Below is a small trained network, with its code and all its weights. Each question gives an input and a target symbol and asks what happens when units are switched off, that is, made to give their printed mean instead of their output.

import numpy as np


def w(rows, s, z=0):
    codes = np.array(rows[::2]) - 128.0
    scale = np.full(codes.shape[1], s)
    scale[-1] = z or s
    return codes * scale


def f(y):
    return np.maximum(y, 0)


def softmax(a):
    e = np.exp(a - a.max(-1, keepdims=True))
    return e / e.sum(-1, keepdims=True)


def log_softmax(a):
    a = a - a.max(-1, keepdims=True)
    return a - np.log(np.exp(a).sum(-1, keepdims=True))


def net(x, mask):
    ids = ['ΔΛΨαεζηθμξπτφ'.index(c) for c in x.split()]
    T = len(ids)
    res = E[ids] + P[:T]
    q, k, v = (res @ M[0].T for M in (Q, K, V))
    z = softmax(np.where(np.tri(T) > 0, q @ k.T / 2**0.5, -1e9)) @ v
    res = res + np.where(mask[0], z, O[0][:, -1]) @ O[0][:, :-1]
    y = f(res @ A[0][:, :-1].T + A[0][:, -1])
    res = res + np.where(mask[1:13], y, B[0][:, -1]) @ B[0][:, :-1]
    return log_softmax(res[-1] @ U[:, :-1].T + U[:, -1])


Q, K, V, O, A, B = {}, {}, {}, {}, {}, {}
E = w([
[155,89,80,76,156,91],'Δ',
[194,106,56,53,190,71],'Λ',
[149,125,187,157,22,93],'Ψ',
[143,89,121,79,128,120],'α',
[119,69,156,126,88,181],'ε',
[136,96,102,61,143,77],'ζ',
[157,50,114,158,106,182],'η',
[184,72,76,107,145,119],'θ',
[69,247,150,158,119,164],'μ',
[168,91,118,100,115,135],'ξ',
[122,174,121,245,125,32],'π',
[22,179,106,197,221,28],'τ',
[93,157,131,236,192,102],'φ',
],0.014)
P = w([
[174,97,169,238,253,116],'0',
[141,104,79,167,102,78],'1',
[118,107,82,134,106,66],'2',
[120,111,84,115,103,75],'3',
[115,120,83,98,98,76],'4',
[117,130,91,93,98,77],'5',
[119,135,87,93,96,81],'6',
],0.012)
Q[0] = w([
[125,72,204,106,233,134],'H0',
[200,58,1,73,34,28],'H0',
],0.0067)
K[0] = w([
[127,107,68,96,76,84],'H0',
[160,78,217,151,253,103],'H0',
],0.011)
V[0] = w([
[27,182,177,134,156,5],'H0',
[232,135,47,114,150,39],'H0',
],0.011)
O[0] = w([
[242,253,27,147,51,112,254],'H0',
[236,132,228,165,169,1,228],'H0',
],0.0094,0.0044)
A[0] = w([
[127,166,146,57,99,203,1],'N0',
[151,27,127,77,88,134,182],'N1',
[50,171,133,18,158,178,135],'N2',
[10,163,151,139,182,119,195],'N3',
[106,138,104,128,176,116,75],'N4',
[143,205,67,180,117,119,15],'N5',
[27,78,116,93,181,180,121],'N6',
[111,154,68,170,104,66,170],'N7',
[171,121,153,178,165,107,160],'N8',
[144,116,104,82,79,152,4],'N9',
[63,159,97,76,155,211,188],'N10',
[92,182,189,222,86,134,94],'N11',
],0.012,0.0076)
B[0] = w([
[65,10,172,77,82,39,133],'N0',
[122,158,164,119,212,154,175],'N1',
[126,72,111,200,135,151,145],'N2',
[202,132,124,184,99,162,158],'N3',
[125,70,139,130,137,144,134],'N4',
[111,76,215,134,116,129,244],'N5',
[108,105,104,222,33,155,162],'N6',
[101,148,133,165,116,194,254],'N7',
[103,141,106,71,96,118,207],'N8',
[240,14,75,168,161,203,141],'N9',
[143,113,136,166,56,45,163],'N10',
[134,116,89,137,198,174,171],'N11',
],0.012,0.019)
U = w([
[111,114,118,131,158,111,121],'Δ',
[121,103,155,143,131,57,41],'Λ',
[109,255,77,210,238,163,221],'Ψ',
[73,107,109,86,188,168,216],'α',
[18,82,122,127,74,70,47],'ε',
[101,155,77,114,132,130,166],'ζ',
[82,45,147,130,197,160,69],'η',
[74,56,190,97,181,140,51],'θ',
[84,57,56,51,119,195,210],'μ',
[96,83,163,100,207,171,116],'ξ',
[53,201,98,113,35,104,116],'π',
[151,108,157,129,153,150,1],'τ',
[117,133,101,113,148,156,128],'φ',
],0.0078,0.0073)

Each question gives the input, a string of symbols that net reads in full, and the target symbol t.
The units are the heads (2 rows each of Q, K, V and O) and the neurons (one row each of A and B). Each row of codes is followed by its name. A weight is (code - 128) times the scale printed after its matrix; where a second scale follows, it is the last column's (O, A, B and U).
mask holds one flag per unit, heads first, then neurons. A switched-off unit (its flag False) gives its mean, the last column of its rows in O or B, instead of its output. The means were averaged over made-up inputs and are rounded, as every weight is.
A unit's drop is (log p(t) with every unit on - log p(t) with that unit switched off) / (log p(t) with every unit on - log p(t) with every unit switched off).
The circuit of an input: a set's keep is (log p(t) with only the set's units on - log p(t) with every unit switched off) / (log p(t) with every unit on - log p(t) with every unit switched off). Starting from the 12 units with the biggest drops (on a tie, the unit counted first), units are removed one at a time, each time the one whose removal leaves the highest keep (on an exact tie, the one counted first), for as long as the keep stays at least 0.8.
circuit, biggest first: the units of the circuit, biggest drop first
most important unit: the unit with the biggest drop
top k neurons: the k neurons with the biggest drops, biggest first
drop of u: that unit's drop, to one decimal
input τ η θ, target τ: top neuron => (N5)
input τ Ψ α Δ μ τ Λ, target τ: circuit, biggest first => (N5, H0, N9)
input η ε τ ζ, target η: circuit, biggest first => (H0, N1, N6)
input η τ ε η μ ζ, target η: circuit, biggest first => (H0, N2)
input μ μ Ψ, target μ: circuit, biggest first => (H0, N9)
input ε η μ Ψ μ ζ, target ε: circuit, biggest first => (H0, N6)
input τ τ τ μ τ Λ ξ, target τ: circuit, biggest first => (N5, H0, N9)
input π π ε, target π: circuit, biggest first => (H0, N1)
input Ψ τ ζ θ α τ Ψ, target Ψ: circuit, biggest first => (N5, N8)
input Ψ η Δ, target Ψ: top 2 neurons => (N5, N8)
input η Ψ η, target η: top 3 neurons => (N1, N6, N8)
input η τ Λ, target η: top 2 neurons => (N1, N6)
input π τ Λ μ μ μ, target ε: top 4 neurons => (N5, N0, N10, N1)
input π τ μ η Δ μ μ, target ε: most important unit => H0
input Λ Δ η, target Λ: top 2 neurons => (N7, N11)
input μ Ψ μ Δ ε, target μ: top 2 neurons => (N9, N5)
input ε α τ ε α η, target ε: top 2 neurons => (N6, N10)
input Ψ μ ζ Ψ, target Ψ: circuit, biggest first => (N5, N8, N10)
input Λ π μ θ, target Λ: top 2 neurons => (N7, N11)
input Λ Λ α ζ, target Λ: circuit, biggest first => (H0)
input Ψ Ψ α ξ α, target Ψ: top 3 neurons => (N5, N8, N1)
input θ π θ ξ, target θ: drop of N9 => 0.0
input μ η μ α ε θ Ψ, target μ: drop of H0 => 1.0
input Λ μ ε, target Λ: drop of N7 => 0.3
input τ Δ ζ α, target τ: drop of N9 => 0.6
